[[-4.339,-4.272,0.520,7.820,0.877,2.752],
[-3.447,-5.069,-6.811,1.591,3.556,-6.811]]
1.591

[-4.170,7.268,-0.918,-2.757,3.323]
-0.918

[2.776,-6.543,-6.936,1.548,3.777,0.144]
1.548

[[1.936,-2.033,-5.788,0.432,1.609,3.589],
[1.559,-2.399,-6.192,-0.665,1.254,2.906]]
-0.665

[[-4.170,3.916,-3.954,6.332,-2.534,-0.645],
[1.868,2.938,-3.954,6.332,-2.534,-0.645],
[1.868,2.902,-3.954,6.332,-2.534,-4.743]]
6.332

[5.907,-3.289,2.213,-0.591]
-3.289

[-1.307,-7.652,4.692,0.223]
-7.652

[-7.683,-0.728,1.830,1.097,-1.240,5.889,-3.436]
-1.240
---
[[1.397 1.432 2.360 3.104 2.818 1.042 0.918 1.562 3.477 3.078]
 [0.747 4.670 0.790 0.625 1.303 1.781 1.032 2.676 0.704 1.553]
 [1.026 1.397 1.389 0.537 1.053 5.723 0.957 2.095 1.077 1.221]
 [0.841 1.968 0.825 0.698 1.333 1.218 0.842 3.832 0.800 2.103]
 [2.679 1.263 2.179 2.120 1.498 1.133 1.226 0.784 1.652 1.330]
 [1.337 1.251 0.989 1.122 1.623 0.985 3.172 0.768 0.787 1.123]
 [0.852 1.588 0.780 0.608 1.485 1.179 1.151 1.429 0.793 1.239]
 [1.026 1.865 0.802 0.622 1.121 1.907 1.456 0.973 0.767 1.516]
 [0.926 1.468 1.307 0.752 1.156 3.847 1.057 1.954 0.977 1.310]
 [2.747 1.163 1.048 1.219 1.797 1.007 1.948 0.919 1.000 1.192]] -> 2.747

[[-0.481 -0.212 -0.327 -5.738  0.353  2.546 -1.490 -5.064 -1.365 -1.669]
 [-0.851 -0.611 -0.416 -5.661  0.589  2.796 -1.698 -5.133 -0.979 -1.526]
 [-2.731 -1.680 -0.151 -4.344  1.006  3.672 -2.676 -4.899  0.761 -1.013]
 [-4.756 -0.814  2.962  1.858  0.825  4.874 -3.134 -0.635  1.670  0.114]
 [ 1.822 -0.157  1.251 -0.663 -0.284 -0.085 -0.945 -1.662 -1.422  1.231]
 [ 1.638  0.055  1.625 -0.516 -0.081  0.023 -1.227 -1.679 -1.249  1.154]
 [ 0.278  4.014  4.271  1.460 -1.282  2.437 -0.111  1.310 -3.643 -1.249]] -> 0.278

[[-2.971 -2.363 -5.332 -2.389 -1.303 -4.752  1.359  4.911  3.316  5.339
  -3.981  0.192  4.863]
 [-2.971 -2.363 -4.914 -2.389 -1.303 -4.752  1.598  4.911  3.316  5.339
  -3.981 -1.304  4.863]
 [-2.971 -3.048 -5.527 -2.389 -1.303 -6.236  1.796  4.988  3.523  5.853
  -3.981 -1.304  5.478]
 [-2.971 -2.363 -4.914 -2.389 -1.303 -4.752  1.598  3.777  3.316  5.255
  -3.981 -1.304  4.863]
 [-2.971 -2.363 -4.914 -1.384 -1.303 -4.752  1.598  4.911  3.316  5.339
  -3.767 -1.304  4.863]
 [-2.971 -2.363 -4.914 -2.389 -1.303 -4.752  1.598  4.911  3.316  5.339
  -3.981 -1.304  4.863]
 [-2.971 -2.093 -4.914 -2.389 -1.303 -3.395  0.589  3.960  3.316  4.662
  -3.981 -0.389  4.863]
 [-3.589 -1.955 -4.914 -0.684 -1.303 -4.752  2.618  4.911  3.213  5.339
  -3.981 -1.304  4.863]
 [-3.827 -2.363 -4.914 -2.389 -1.303 -4.752  2.451  4.911  3.316  5.944
  -4.886 -1.304  5.809]] -> -3.827

[[-1.488  1.081  2.789  1.839 -0.456  4.894 -0.443  0.339  1.410  3.260
  -2.111  2.264  0.934 -1.777 -5.105]
 [ 1.275 -1.674  6.690 -1.007 -2.847  2.383 -3.448  2.322 -0.875  2.057
  -0.322  2.881 -1.744 -0.814 -0.525]
 [ 2.307 -2.751  5.986 -2.221 -2.981 -0.377 -3.650  2.460 -1.887  0.288
   0.878  1.911 -2.618  0.105  2.582]
 [ 2.317 -2.105  0.115 -2.579 -0.880 -4.523 -1.051  0.763 -2.037 -2.753
   2.159 -1.094 -1.916  1.539  5.548]
 [ 1.929 -2.299  6.622 -1.653 -2.961  1.059 -3.707  2.511 -1.438  1.180
   0.301  2.506 -2.278 -0.414  1.076]
 [-2.120  2.517 -6.405  1.898  3.006 -0.293  3.699 -2.551  1.634 -0.768
  -0.604 -2.252  2.542  0.143 -1.793]
 [-2.001  1.800  0.871  2.426  0.443  4.749  0.565 -0.453  1.857  2.946
  -2.183  1.526  1.699 -1.651 -5.537]
 [-1.641  2.057 -6.721  1.280  2.998 -1.718  3.577 -2.496  1.098 -1.635
   0.043 -2.794  2.030  0.602 -0.243]
 [ 1.758 -1.433 -1.845 -2.150  0.050 -4.891 -0.061  0.042 -1.680 -3.153
   2.143 -1.946 -1.320  1.697  5.393]] -> 1.758

[[ 1.925 -2.023 -2.536 -1.575  1.943  1.705  1.703 -1.490 -1.675 -1.381]
 [-0.704  0.135  2.473  3.464 -2.900 -2.954 -2.442 -0.135  3.472  2.878]
 [ 1.317 -1.411 -1.632 -1.068  1.146  1.248  1.298 -0.616 -1.055 -0.937]
 [-2.475  2.386  2.269  3.799 -2.625 -1.527 -1.327  2.859  3.941  2.631]
 [-0.001 -0.099  0.045  0.522 -0.035 -0.124  0.039  0.182  0.312 -0.275]
 [-1.589  2.406 -2.157  1.437  1.717  0.339 -0.075 -1.427  1.192  1.244]
 [ 0.690 -1.766  4.351  1.581 -3.875 -3.551 -2.558  0.483  1.577  0.814]
 [ 0.744 -0.952 -1.802  1.595  0.764 -0.116 -0.063 -2.326  1.302  1.234]
 [ 3.027 -2.961 -2.248 -5.647  2.975  2.672  2.386 -1.693 -5.633 -4.175]
 [ 2.858 -3.108 -1.359 -4.019  1.762  1.626  1.628 -1.470 -4.029 -3.084]
 [ 1.412 -1.538 -1.507 -1.165  1.104  1.134  1.212 -0.723 -1.179 -1.050]
 [ 2.928 -3.263 -1.205 -3.778  1.552  1.436  1.516 -1.472 -3.806 -2.973]] -> 2.928

[[-5.808 -1.579  2.544 -4.185  1.617  6.940  2.611 -1.420  5.808]
 [-2.159 -1.600 -1.288  2.979 -5.411 -1.463  2.932 -0.800  2.159]
 [ 2.518 -1.585 -0.887  4.542 -2.051 -5.624  0.755  1.681 -2.518]
 [ 2.522 -1.580 -0.880  4.545 -2.045 -5.603  0.735  1.674 -2.522]
 [-1.614 -1.570 -1.397  2.296 -5.918  0.566  2.768 -2.505  1.614]
 [-0.170 -1.561 -1.099  3.919 -4.018 -4.164  2.196  1.414  0.170]
 [-0.526 -1.585 -1.128  3.797 -4.206 -3.885  2.337  1.222  0.526]
 [ 0.048 -1.573 -1.084  3.979 -3.849 -4.314  2.105  1.508 -0.048]
 [ 1.258 -1.572 -1.529  1.237 -5.848  3.297  1.651 -4.016 -1.258]
 [-7.031 -1.590  2.530 -3.580  2.630  6.965  2.008 -2.976  7.031]
 [ 2.848 -1.562 -1.581  0.723 -5.591  4.341  0.890 -4.061 -2.848]] -> 2.848
